Each row has a class, written as a number after it.
[-232   56  289 -337  274  -89  -11 -189  232  -41   15  -74   98   85
 -159  -27   69  266   82  -76  170 -117  151 -257 -112  -98  162 -310
 -119   83   13 -210  254 -437  -68  -57 -139   77] => 0
[ -27  101 -366  250 -102   -9 -129   26 -176  233  190   78  -30  198
  183   29   53 -185   46   11  -66  -16 -149 -160  124  145 -130 -297
   -5 -114  258  277  -71  223 -278   78  140   70] => 11
[ -60  432 -432  325  -66 -260 -153  -78 -282   94  467 -231  154 -163
  -95 -127   40 -155  229  165    7   99  243 -181  165   41   89  -91
 -176   18  116  -70 -138  314  -19  186 -262 -234] => 3
[  43  229 -142  111  -32   38  215  -34   61   70   98  179 -101   74
   -5 -112 -117   15 -228   23  -61  -43   92 -129  -10   47  -97 -235
  111  -51  161  178 -129   97 -221  116  201  118] => 1
[ 296 -183 -163  434  228   93   76  225  512   88 -500 -230 -183  -97
  180  -50  -17 -120  136  -86  -68 -133   56  189 -280 -112   24   93
   97  -87  272 -106  -72  -87  391 -141 -125 -237] => 1
[ 341   92 -224  248  -12   23  -83  254   50  -13    6   53 -156  -11
 -132 -123  -45   35 -107   30  131  -13  101  -48  -97 -119   24   49
   70    0   46  310 -178  223   97  185 -129  -85] => 9
[ 183 -365 -184 -123  -17  -50 -330   -6 -384  165 -140 -156  -56 -258
  278  259   90 -422  335  278  -62  190 -519  -39  142 -113  -12   42
  251  185  302 -164 -190 -244  227 -225 -354 -439] => 9
[-190  234   42 -164  118  -34  133  -40  366  -20 -152  -50   88   36
 -317 -212  154   11 -126 -279   34 -124 -139 -145  -85  -61  230 -124
  189   75   25  122   16 -189    1  169  -68 -159] => 4
[  -6  108   53  280   73   -9  305 -141 -130 -117  375  251 -161    9
  248   91  -94   75  191  195 -131 -204  -95   17 -397  -15  -99 -233
 -140   58   52 -405 -175 -622 -106 -111 -133  -56] => 11
[  30 -237  102 -196  113  138  109   26  535 -111 -312 -239 -329 -171
 -241 -452  213  239 -172   58  169  233  247  131 -506 -100  292  229
  138  -13   94    9  -85 -277  309 -410 -314 -328] => 3
[ -53  449  -31   -2  131   -9 -146 -175   35 -248  154  165  130  -12
 -231   -4 -144  209  -28   93  -68   15  101 -144    3   52  -63  -43
 -125   32 -128  160 -134   27  -68  145  -45  143] => 4
[-138  159 -323  303  -79 -136  174   28 -138  147  -17 -176   98  -55
  -99 -141  -10    3  189    4   96   81  -18  -96 -143 -178  125    1
 -165 -262  -29   22  -74  219   68   68 -198 -489] => 4
[ -21 -641  161   61 -168   18  181  103 -219  305  103 -287   68  -91
  150  -35  143 -414  274  320 -145  -11 -490    4   -6 -177  217 -646
  206  201  182 -260  283 -804  -32 -465 -100 -311] => 6
[-230 -162  175  147  367  -75  -19  197 -181  116 -186 -311  183 -342
 -214  136  282    3   45  140  220  213 -224  124 -137 -268  155  -88
  -90 -197 -268 -164  304 -203  284  -59 -327 -648] => 9
[ -88   77 -194  -71  -38   73 -249 -196   -2   77   86 -117   28   13
 -147  -89   62  187  100  272  109  232  159 -215  179  -67   14   66
    9  154    1  161   56   32  124 -122 -302  -83] => 10
[-305   88   65 -259  285 -111  173 -109 -189  157  223  -30    8 -119
 -153 -109  129  217  139  131  138  109 -247 -110 -189 -355  256 -269
   51  -49  -87 -280  283 -471  -84 -143 -319 -197] => 4
[  49  127  193  107   91  217  353  -52  247 -189 -233   52  186 -185
    7   -8 -166 -150 -107   25 -117  -10 -122  403  -65 -117   23  300
   25 -265  -49  -60    1  -10  190 -141   49   49] => 1
[ 152 -291  115  -12 -201  106  126  181  361  -62 -358   55  -92   -9
   69 -151   24  -70 -241  -28 -121   40   53  183 -266 -102 -101  -35
  115   62   62  198  -42 -118  -52 -254  118  -80] => 1
[ -48  -27   54 -124 -150  103  143   33   85    1  -21  113  -80  235
   53  -63  -87   78  -31 -245  107 -176  -69   38   43   11  -94  -81
  -32 -190   78  181  -19   40 -202  -69  165   53] => 7
[-153  207   61  -74   -1  -22  -81  -56  -62  -28  359  117   44   78
  -55 -146   -6  144   -8  -30   -1 -110  -44 -194  223  109   43 -300
  -25   66  -76  238   19   21 -426   26  104   29] => 11
[-215  289 -173  105  -18 -108  -69 -100 -120  119  164  -14   63   34
  -77   34  -68   -2   11   10  -30  -74    1 -165  219  -36  -14 -157
  -12  100 -115  211   77  227 -175   86   66    4] => 5
[ -53 -194   65   61  109  266   88 -361  190 -239 -358   13 -189  165
 -144  157 -118  526  -71  292   94  494  -21 -275 -382  -26   36 -195
  119  280  -21  169 -261 -571  220  -74 -225  146] => 10
[-353 -136 -308  -49  323 -230 -621 -150  211 -131 -426   90 -146   54
 -236  -27  106  317 -201   18   66  379  475 -292 -260  139  -78 -311
 -189  446 -110  161 -204  -37   34  284 -154  -50] => 6
[  24  -10 -155  379  261   20  -35   64 -137  169  123 -180  106 -269
  -11  171  155 -333  -53  394 -173  131  -36   19  114 -108   65 -178
  -31   88  -57 -177  177  -52  197 -127 -234 -250] => 5
[   8  124 -143   40  -36  -33  108   59 -104  134  160   43 -117  -53
  199 -102   60  -63 -120  -58 -120 -106 -107  116  129  -72  -96   43
   50   60   65  132   22  184 -414   12  117  -94] => 0
[ 197  233 -220  197 -213   82   57   -1    4  -11  178   -4  -32  158
  -74 -106 -240  -25  -31 -121  -94  -33  222 -166   17    4  -94  -17
  -66 -121   21   69 -175  252   40  253  163  302] => 4
[-247  -18  -29 -228 -293  -31  203  -69 -131   10  -45  -37  129   94
  121  -89  -41   -9   -6 -242  127   14   84  -75  -31   63 -101 -114
 -214 -323  188  132 -135  174 -355  -61  204 -157] => 2
[-119  362 -262  117  230 -163  -81 -123 -383  125  421   16  -15  -59
  -44   20   58  -26  -61   48  -35   22  -61  -59  156  112   57 -154
  -47  149   -9   87   71  202 -346  239   28  -43] => 0
[-193   95 -342   -5 -415  -41  -12   71 -254  -16  190  151 -175   70
  131  -76  -94  -61  138    6 -126  -45   -6 -275   32  129    9 -523
   55  475   62   42 -215 -424 -331  235   44  -24] => 9
[-289 -126 -120   38  104 -197 -125   53 -237  279   62  -31  242 -184
  173  130  142 -283  110 -122  -89  -88 -100  -23  120 -123   83 -279
 -126 -159  -13 -147  223  160  -25  -50   81 -283] => 6
[  95 -257  451   64  -30  147  264  168  430  127 -382    6  218  147
  181  -59 -178 -166  167  -54   21 -442 -288  178  227  -26  -55  230
  168 -233  115  -56  167 -154   25 -227  167   25] => 11
[-191  193   71  166  283  -56  -72  -90  149  -64  135  -58  100  -92
  -55    3   22   12   31 -131  -51   13   36   76   63   89   51   22
  -90   61 -155   50   97   59 -104   96    3  -69] => 3
[  45  -72  -85 -125  -86  141  -77 -342 -228 -137 -122  210 -181  121
  -15  204 -278  385  -31  132   46  250   52 -146 -192  -77 -144 -119
 -124   61 -231  -58 -340 -199  122  -27  101  213] => 5
[  62 -177  160 -192  193  153  -34  -45  -64 -203 -176   98  394 -280
  161  214  -15 -171   13   45 -204  -20 -340  169  -15  -64   72  -87
  -98  -47    1 -155   -1 -410   70  -50  -68 -111] => 8
[-155  211  206  -36  533  156 -294  -81  343 -158   24  -84  105 -250
 -184  189  119  299 -145   42 -123  227  288  -55 -136   77  -63   88
  -71  120 -291  -40  160 -115  108   26   88  117] => 2
[-204    1  320 -415   71 -128    6 -210  -40 -147  -25  107  247  197
 -220   77   94  240   83  115  332  -70 -185 -163   71  -15  -49   42
  -47 -119  -89 -122 -104 -238  -18   66 -213  -83] => 5
[-375  137    8 -282  307  -73 -179 -191   92 -125  -19   -6  245 -189
   15  110   -9  -69   26 -377  -63   87   66  -21 -240  -74  175 -381
 -279 -299 -113 -211  180   28   53   65   70   -2] => 7
[ 183   51 -192  193  140  -24  -92  -87   35  -62   92   91 -210 -223
  193   48   19 -203    2  136 -291  -91  -90  123 -142   80   -9    8
  -76  134  206   32 -182  -81 -123  -87    6 -134] => 7
[ -65  283  -96  -40  281  -47 -309 -229  -21 -144  304  120   28 -117
  -43   63  -10  124   -8   26 -154   87   84 -196  -55  103  -93 -186
 -128  190  -24  151  -38  -97 -226  100  -40  103] => 2
[-268 -169  -63  -93  230 -260 -204  -16 -304  110   22  -90   95 -207
   27  333  239 -186   76   61   31  118    2  -89   13   -9  -38 -243
 -207   16   96 -139  152  -43  -14   97 -117 -339] => 7
[-295 -114  212   56 -327 -228   86  231   89   86   82 -188   60  284
 -129 -201  243 -147 -180  -96  149  -17  422   11  361  260    4 -255
  -44   79   10   40  226  293 -323   55  221  252] => 5
[-121  103 -718 -157 -263  -62 -140   56 -176  100  185  -22 -255 -160
  244 -134  107 -208  -38 -198 -260   -2  180 -227   12  118  177 -209
   42  210  227  218 -250  424 -268   76  111 -290] => 8
[  -8  270 -126  190  157  -82 -196    6  174   17  247  142  -20   17
   13 -123  -86   22  -27  -52 -138  -59   34   16 -156  -97  -37  -52
   61    6 -108  138   85  198 -166   64   66  298] => 2
[ -46 -109  209  -57   21  -37 -186    5   55  -95 -160   50  128  -15
  -45  129   45  -80    6  -48   36 -131   37 -101   70   25  -34 -220
 -215    4   76   48   93 -288  100  -93  -94   -5] => 3
[  57   23  414 -104   45   50  157   99  400 -149 -271  334  136  160
  129   35 -210  210  -64 -216 -109 -212  -93  135 -126   -4 -306  263
   92 -125   -6    5  -82 -171 -211   76  323  415] => 4
[-260  149   88    6   47 -158 -221   68  370  195   96  -79  209  158
  -87  -92  -29   45  184 -157   76 -100   98 -228  290 -121    8   13
  161 -119  -63   54  276  345    6  133   13  256] => 7
[ -32  234  -49  202  346 -142 -197  -95 -151   59  230   40  -17 -106
  -62  197   71  -23  -42  166  -59   47   10  -92   70   89  -16 -142
  -40   98   30   76  126  103 -124   78   14  157] => 2
[ 143  290 -158  354  195 -104   48  -33 -164   51  124 -108  -33 -131
  -64  -48 -127   43   70  195   11   24  -78    4  -96 -106   77 -105
   41  -60   55  -81  -52   27   71  126 -129  -18] => 1
[ -42 -143  -37  -94  465  -46 -342 -199 -224  142  -43    2  -18 -292
  170  289   69   -9  -87  228  -96  199  -41   32 -229 -144 -167  -42
  -99   74  129 -119   77 -188   59 -197  -45 -126] => 6
[-129  263 -107   73  115 -110  -85 -199   78  -32  279   32    9    8
   -2  -84  -85   52   80 -189 -135 -163   97 -136  -19    1   36 -124
 -108  -83   10  121   50  185 -166   86   60  189] => 10
[  36  -74  118 -635 -349  116  173  -68   38 -232  -70   56   73  -97
   16   70 -206  -17  274   61  -99 -104 -160 -254  108 -160 -131  -14
  284  157  331   23 -198 -518   65 -165 -180   73] => 0
[  71  246 -400  207   87   16  -95   72 -232  161  197   98  -56   22
  -62  -70    6  223  -49   26  100  204  -13  -87   45  -74   64  -88
   76   13 -119   94 -214  295 -135  240   41  -44] => 11
[ -63 -180  404 -358   99   97   12  -82  231 -109 -314  105   43  131
 -235  161  -65  295 -137   31  136   86   96  -49  107  -24 -231  241
  108  -18 -197   77  115  -14  143  -46   67  204] => 0
[ 129  245  -59 -140   -7  115   68   -7 -552  139  449  267   53   16
   23  101 -155  441   12   98  191  106 -194 -117  162 -168   24  -30
  152  -34 -236  -95 -107   54 -182  143  134   99] => 10
[ 181  -92   10  -61  386  235  250  -81  -34  -66    7  138   80 -171
   95  322   62   45   42  320 -168   34 -282  146 -250  -72   78   25
  230  302   26 -233    4 -654  235 -131 -252 -234] => 4
[  30  112 -108    4  122  -56  -37   10  139   50  200  105  -71  -96
   93 -204   17   -1  -41   18 -114 -142  -94  135 -149  -92  152  -63
  106   79  -29   32   34   23 -226    1   44  -87] => 7
[  51   45 -112  261  274   13   37 -106 -175  -47   62  168    5 -107
  -22  338   43  -94 -102  278 -119  -10 -117 -168   12   80  -42  -95
   -9   54  158  121 -203 -101   47   53  -97  -52] => 2
[ 512  -52 -220  171  219  121  -56  102  -13   67   34   79 -166  -98
   39  166  -47 -405 -169  -75 -107 -248  -92  -21   14   67  206   65
  150    1  357  290  -80  311  294  -22   77   27] => 6
[-182 -106 -126  -46   18 -171  -34   87 -180  124 -173   55  129   41
  -24  109   81 -116  -95 -129   56 -100   28  -21  -56 -121  100 -368
 -183  -88 -128 -103  151   53   -5  110   83  -32] => 5
[ 101  213 -282  -19 -372    4  -80    9   75 -141   39  142 -115  199
  222 -189 -272   19   27 -225 -165 -188  170 -136   66  188 -234 -157
 -120 -102  185  186 -333  314 -368  182  283  321] => 8
[ 145   32  -93 -169 -176  163  126  -86 -224   74  445 -281   43 -302
   63   94   13 -343  400  193 -238   96 -279  -36  162 -292   98   73
  162 -141  226 -124   56 -126  192 -393 -179  -66] => 4
[ 241   63 -107  115    0  251   59  224  -46   62  111  145   -8  -75
   16  -22  -47 -103 -207    0 -135 -243 -249   50   61 -274  -60   75
  134 -149 -105  135 -110   63   57   17   60  -68] => 11
[  53  192  -97  206  170  -89  -93  -20  -52   65  152   56 -117  -56
    8  -24  100    6 -181  245  -10   -1   -3  -13   -3  -10  -87   28
   51  203  146  157  -56    8 -196   66 -102  -72] => 0
[-159    9 -389  269 -132 -227 -204    9   96  157 -119 -173  -60   87
  116  -31   58  -90   90  -54 -148  153  293 -121  -78  -50 -276  -44
 -167   32   83    6  -58  291  -81   32  -60   54] => 5
[-149   29   28 -292   80 -109 -162  -72   17  -87   48  -54   16  -22
  -45  -12  230  115  -36  -82   76  218  110   -1   16  126 -160   38
    4   -8  233  124  -68   91 -172   18   -6   94] => 6
[ -46  463   93  -14  228  110 -460  -55  214  -29  482  115   95  -31
 -387  130  -39  242   80  194  -27   75  340 -429  219  248  -62 -159
   36  192 -228  293  289   69   79   -1  109  315] => 2
[-230  454  -98 -344  -34   92    8 -305  -93  -28  426  118  270  137
  -74   29  -17  180  106  -99  -51   85 -103 -223  302   17 -129  -53
    5  -90 -162   20   51  117 -260  193   52  235] => 0
[-126   18 -216  174  293  -20  -74  -44 -310  295  304  -58   52 -180
 -103   68  180  -33  -24  206   55  106  -34 -166  272  -33  121 -392
  -65  -28 -113  146  243  141 -100  -37  -83 -427] => 2
[-119 -196  -69  121  472 -230 -293  -37   21  243  124   10   -8 -173
  141   45  172  -94  -20   48  -28   69  119    9 -157  -76  146 -303
  -17   80   -2 -115  248   33   19 -178 -115 -218] => 5
[  82  -13 -221 -117   57   26  207  124 -351  101  206  141   15  -79
   11   -4  125  -10 -146  -63   31 -133 -266 -116  -90  -62  344 -488
   20   29  -11   89   14 -126 -291  204  105 -300] => 10
[ -64  485 -230  160  237 -243 -314 -150   74  198  653 -170  235   17
  -65 -168  -19   93  413   34   16   98  144 -275   59 -108   93 -254
   53   19  117 -103  229  166 -107   91 -256  236] => 8
[ -36  152   88  -37  148   57  -53 -207  147 -193    5  172  -56    9
 -139   72 -119  161  -36   77  -63   16   36  -96  -60  -13 -148  149
  -90   60 -160   75  -25 -110    5   59  -53  213] => 2
[-256  -87  296 -315 -487   73  255  125  380 -125 -204  222  139  332
  102 -129 -118  -69   83 -438  -52 -287  -98  110   86  -95 -389  162
   32 -143 -183 -131   -9 -142 -213  -39  197  215] => 2
[-164 -145  172  124   27 -135   51   72  369   26 -166  -16  163  260
  128  114   70 -106  116 -329  -67 -193  172 -140  -30  197  -25 -237
 -124 -185  131   64  241  142  -25  -14  137  129] => 4
[-119 -555   48 -212 -332   42  200  356 -159  181   -4 -394  163 -311
   25 -174  504 -418  -17   69  -71  155 -208  255  388   26  128 -216
  102  251  -51  143  486 -163 -163 -210 -207 -899] => 7
[ 318 -232 -579  499 -156  -12  298  320 -194  198   80  163 -459  220
  236 -104   84 -198 -268 -231  -27 -283  186   50 -107  223  -13 -165
 -232  -57  123  276 -159  515 -219  118   77 -519] => 7
[-158 -111   87  -65  202  -78 -393  -31  305  -91 -486   45   58   67
  115  148  -32   10   20 -375 -106  -73  167 -120 -173   81 -137 -152
 -205   39   65  -61   64 -178  208  -61  -32   80] => 4
[-164   -9  126 -186  -40  -55  -59    7  277 -235  -43   39   53  -41
   89 -215   60  -85   48 -271 -128 -165  104  119 -142  238   57 -258
 -211   28   88   11   24 -199 -333 -150  123  -74] => 10
[ 343  180   64  489 -214  132  -37  -34  314 -127  141   13 -236  239
 -122  190  -49  158   99  138 -205  -79  479 -379  -80  155 -275 -255
 -205  110  161  115  -30 -213  277 -225   -4  483] => 4
[-265  272 -441 -325  -16 -226 -727 -264  -39 -176  372  211 -129  -78
  328  195  206  -52  118 -401 -478   -3  315 -260  -92  263 -339    0
 -123  270   51 -140 -419  219 -147   74   47  130] => 9
[-245  408  178 -173   30   -5  -80 -175  109 -152  334  117  255   85
 -299 -173 -128  257   11  -40   23    7   25 -171  170  -63   56 -140
   12   23 -388   42  143  -25 -139  198   18  279] => 1
[ 274  390  -17  120    4   47   -2   21  119  -89  114  161 -110  250
 -211   23 -132  143   81  118  122 -305  -31 -202  130   52 -277  209
  143   46  232   42 -305 -154   78  153 -137  348] => 2
[-205   81  154 -143  215   23  210 -121  -75 -193   21 -183  328 -264
 -261   -4  -80  -52  166   66    1   64 -137  -88  -49  -30  365 -259
 -137 -136 -204 -173  175 -276  178   27 -213 -373] => 4
[ 287  -66  414   33   -4  142  243  104  159   82  -60 -295 -135 -330
 -263  -21  133  -11   41  506   74  266 -113  227 -364 -399  128  350
  294   81   85 -294  227 -543  470 -641 -287  -74] => 0
[-366   60  -71   -1  255 -209 -101  -18 -169  105  133  -82  242 -289
   51    6  188 -245   61  -21 -113   25 -134  114 -144 -121  204 -412
 -199 -198  -48 -182  305   -9 -113  -80   12 -194] => 6
